Here is a tiny trained network, its code and every weight. The questions are about switching its units off for an input and a class, where a switched-off unit gives its printed mean instead of its output.

import numpy as np


def w(rows, s, z=0):
    codes = np.array(rows[::2]) - 128.0
    scale = np.full(codes.shape[1], s)
    scale[-1] = z or s
    return codes * scale


def norm(h):
    return h / np.sqrt((h * h).mean(-1, keepdims=True) + 1e-5)


def f(y):
    return y / 2 * (1 + np.tanh(0.7978845608 * (y + 0.044715 * y**3)))


def log_softmax(a):
    a = a - a.max(-1, keepdims=True)
    return a - np.log(np.exp(a).sum(-1, keepdims=True))


def net(x, mask):
    res = np.array(x, float).reshape(1, 8) / 4 @ E
    u = 0
    for l in range(3):
        y = f(norm(res) @ A[l][:, :-1].T + A[l][:, -1])
        res = res + np.where(mask[u : u + 11], y, B[l][:, -1]) @ B[l][:, :-1]
        u += 11
    return log_softmax(norm(res)[-1] @ U[:, :-1].T + U[:, -1])


A, B = {}, {}
E = w([
[147,212,142,146],'x0',
[214,104,160,249],'x1',
[94,112,71,143],'x2',
[197,189,108,126],'x3',
[109,57,246,72],'x4',
[252,127,48,58],'x5',
[102,48,40,167],'x6',
[152,228,222,26],'x7',
],0.0034)
A[0] = w([
[60,146,160,65,55],'L0N1',
[131,173,95,80,193],'L0N2',
[95,134,59,210,113],'L0N3',
[64,151,153,2,149],'L0N4',
[36,119,177,21,76],'L0N5',
[106,208,98,147,245],'L0N6',
[156,119,152,38,61],'L0N7',
[124,137,167,130,76],'L0N8',
[125,106,116,207,146],'L0N9',
[162,109,108,131,105],'L0N10',
[182,153,182,92,251],'L0N11',
],0.0089,0.0026)
B[0] = w([
[86,132,183,130,182],'L0N1',
[94,37,148,172,182],'L0N2',
[161,187,132,194,196],'L0N3',
[94,90,191,152,253],'L0N4',
[120,67,255,73,243],'L0N5',
[113,133,189,217,208],'L0N6',
[115,119,142,152,160],'L0N7',
[132,143,115,113,131],'L0N8',
[126,178,115,111,175],'L0N9',
[163,94,153,45,129],'L0N10',
[137,90,187,101,226],'L0N11',
],0.0075,0.0044)
A[1] = w([
[140,83,142,145,89],'L1N1',
[199,143,37,156,191],'L1N2',
[194,40,29,148,208],'L1N3',
[204,227,155,130,144],'L1N4',
[124,171,122,173,141],'L1N5',
[142,69,96,236,250],'L1N6',
[146,31,2,133,71],'L1N7',
[67,47,195,192,173],'L1N8',
[130,98,152,69,128],'L1N9',
[72,54,83,161,156],'L1N10',
[177,43,28,227,187],'L1N11',
],0.007,0.0027)
B[1] = w([
[140,174,143,130,136],'L1N1',
[67,123,169,103,179],'L1N2',
[148,171,187,14,175],'L1N3',
[111,87,106,134,161],'L1N4',
[95,106,125,113,149],'L1N5',
[81,165,84,52,217],'L1N6',
[81,254,86,102,150],'L1N7',
[95,155,147,103,254],'L1N8',
[149,115,153,104,151],'L1N9',
[180,133,83,96,154],'L1N10',
[130,183,162,51,206],'L1N11',
],0.0069,0.0056)
A[2] = w([
[151,77,56,90,87],'L2N1',
[186,137,226,118,199],'L2N2',
[149,180,238,147,253],'L2N3',
[252,164,210,133,231],'L2N4',
[121,101,162,129,93],'L2N5',
[211,120,72,43,230],'L2N6',
[175,171,32,175,85],'L2N7',
[113,87,202,133,179],'L2N8',
[3,100,67,58,181],'L2N9',
[129,228,124,134,92],'L2N10',
[199,8,95,33,106],'L2N11',
],0.007,0.0022)
B[2] = w([
[144,143,144,141,110],'L2N1',
[105,89,111,115,219],'L2N2',
[131,77,66,108,254],'L2N3',
[105,82,62,141,194],'L2N4',
[149,136,121,134,145],'L2N5',
[51,134,161,113,151],'L2N6',
[145,132,218,190,126],'L2N7',
[219,155,86,153,211],'L2N8',
[176,97,71,94,186],'L2N9',
[87,120,159,112,156],'L2N10',
[100,159,255,153,141],'L2N11',
],0.0091,0.0062)
U = w([
[167,60,40,150,150],'0',
[107,194,108,25,165],'1',
[228,163,152,149,3],'2',
[152,34,250,64,168],'3',
[109,186,128,231,132],'4',
],0.015,0.0074)

Each question gives the input, the list of numbers given to net, and the class t.
The units are the neurons (one row each of A and B). Each row of codes is followed by its name. A weight is (code - 128) times the scale printed after its matrix; where a second scale follows, it is the last column's (A, B and U).
mask holds one flag per neuron, layer by layer. A switched-off neuron (its flag False) gives its mean, the last column of its row in B, instead of its output. The means were averaged over made-up inputs and are rounded, as every weight is.
A unit's drop is (log p(t) with every unit on - log p(t) with that unit switched off) / (log p(t) with every unit on - log p(t) with every unit switched off).
The circuit of an input: a set's keep is (log p(t) with only the set's units on - log p(t) with every unit switched off) / (log p(t) with every unit on - log p(t) with every unit switched off). Starting from the 12 units with the biggest drops (on a tie, the unit counted first), units are removed one at a time, each time the one whose removal leaves the highest keep (on an exact tie, the one counted first), for as long as the keep stays at least 0.8.
units of the circuit, in order: the units of the circuit, biggest drop first
most important unit: the unit with the biggest drop
top k neurons: the k neurons with the biggest drops, biggest first
top k neurons in layer l: the k neurons of layer l with the biggest drops, biggest first
drop when u is switched off: that unit's drop, to one decimal
input [-2,7,8,4,-7,-6,8,-5], class 4: top 3 neurons	[L0N3; L2N7; L0N5]
input [-4,8,-1,2,-3,2,-4,7], class 0: units of the circuit, in order	[L2N4; L0N5]
input [-1,-3,5,-4,-3,-2,2,2], class 0: units of the circuit, in order	[L1N3; L2N9]
input [-2,0,1,-1,7,7,-1,-5], class 1: most important unit	L0N5
input [7,-2,-4,0,1,-4,6,-5], class 4: top 2 neurons	[L0N3; L0N9]
input [7,3,2,1,4,-3,4,-6], class 1: top 2 neurons	[L1N6; L1N11]
input [7,6,3,-2,5,-7,-1,-4], class 1: units of the circuit, in order	[L1N6; L0N5; L0N4]
input [6,7,-5,1,-6,-4,-7,1], class 0: units of the circuit, in order	[L2N3; L2N4]
input [6,-3,8,8,1,-3,2,4], class 3: top 2 neurons in layer 1	[L1N8; L1N7]
input [8,-6,-2,7,-6,-7,-8,0], class 4: top 2 neurons in layer 0	[L0N6; L0N5]
input [4,8,-6,-6,-6,-3,5,-3], class 4: top 3 neurons in layer 0	[L0N3; L0N9; L0N2]
input [-4,3,-8,4,-8,-6,4,-5], class 4: top 2 neurons	[L0N3; L2N7]
input [-4,5,-7,-1,7,5,-1,-7], class 1: top 2 neurons in layer 0	[L0N5; L0N4]
input [7,5,-4,3,7,3,0,6], class 0: top 2 neurons in layer 2	[L2N4; L2N3]
input [5,-6,-6,1,-2,-4,-8,-8], class 4: most important unit	L0N6
input [-5,3,-1,0,-7,-8,0,-5], class 4: top 3 neurons	[L0N3; L2N7; L0N9]
input [-3,8,3,-8,-1,7,-1,2], class 1: top 2 neurons	[L0N5; L1N7]
input [1,1,8,2,2,-7,5,-2], class 1: top 2 neurons	[L1N6; L1N11]
input [8,1,7,4,-7,0,5,2], class 4: drop when L0N6 is switched off	0.4
input [-5,3,4,-5,-7,-5,0,-8], class 1: drop when L1N11 is switched off	0.2
input [1,2,8,-1,7,2,-2,-4], class 1: top neuron	[L0N5]
input [0,5,-8,5,-7,-6,-6,6], class 0: drop when L2N3 is switched off	0.1
input [7,4,6,5,-4,-4,-8,0], class 4: drop when L0N5 is switched off	0.2
input [6,-2,1,6,-8,6,3,8], class 0: top 2 neurons in layer 0	[L0N6; L0N11]
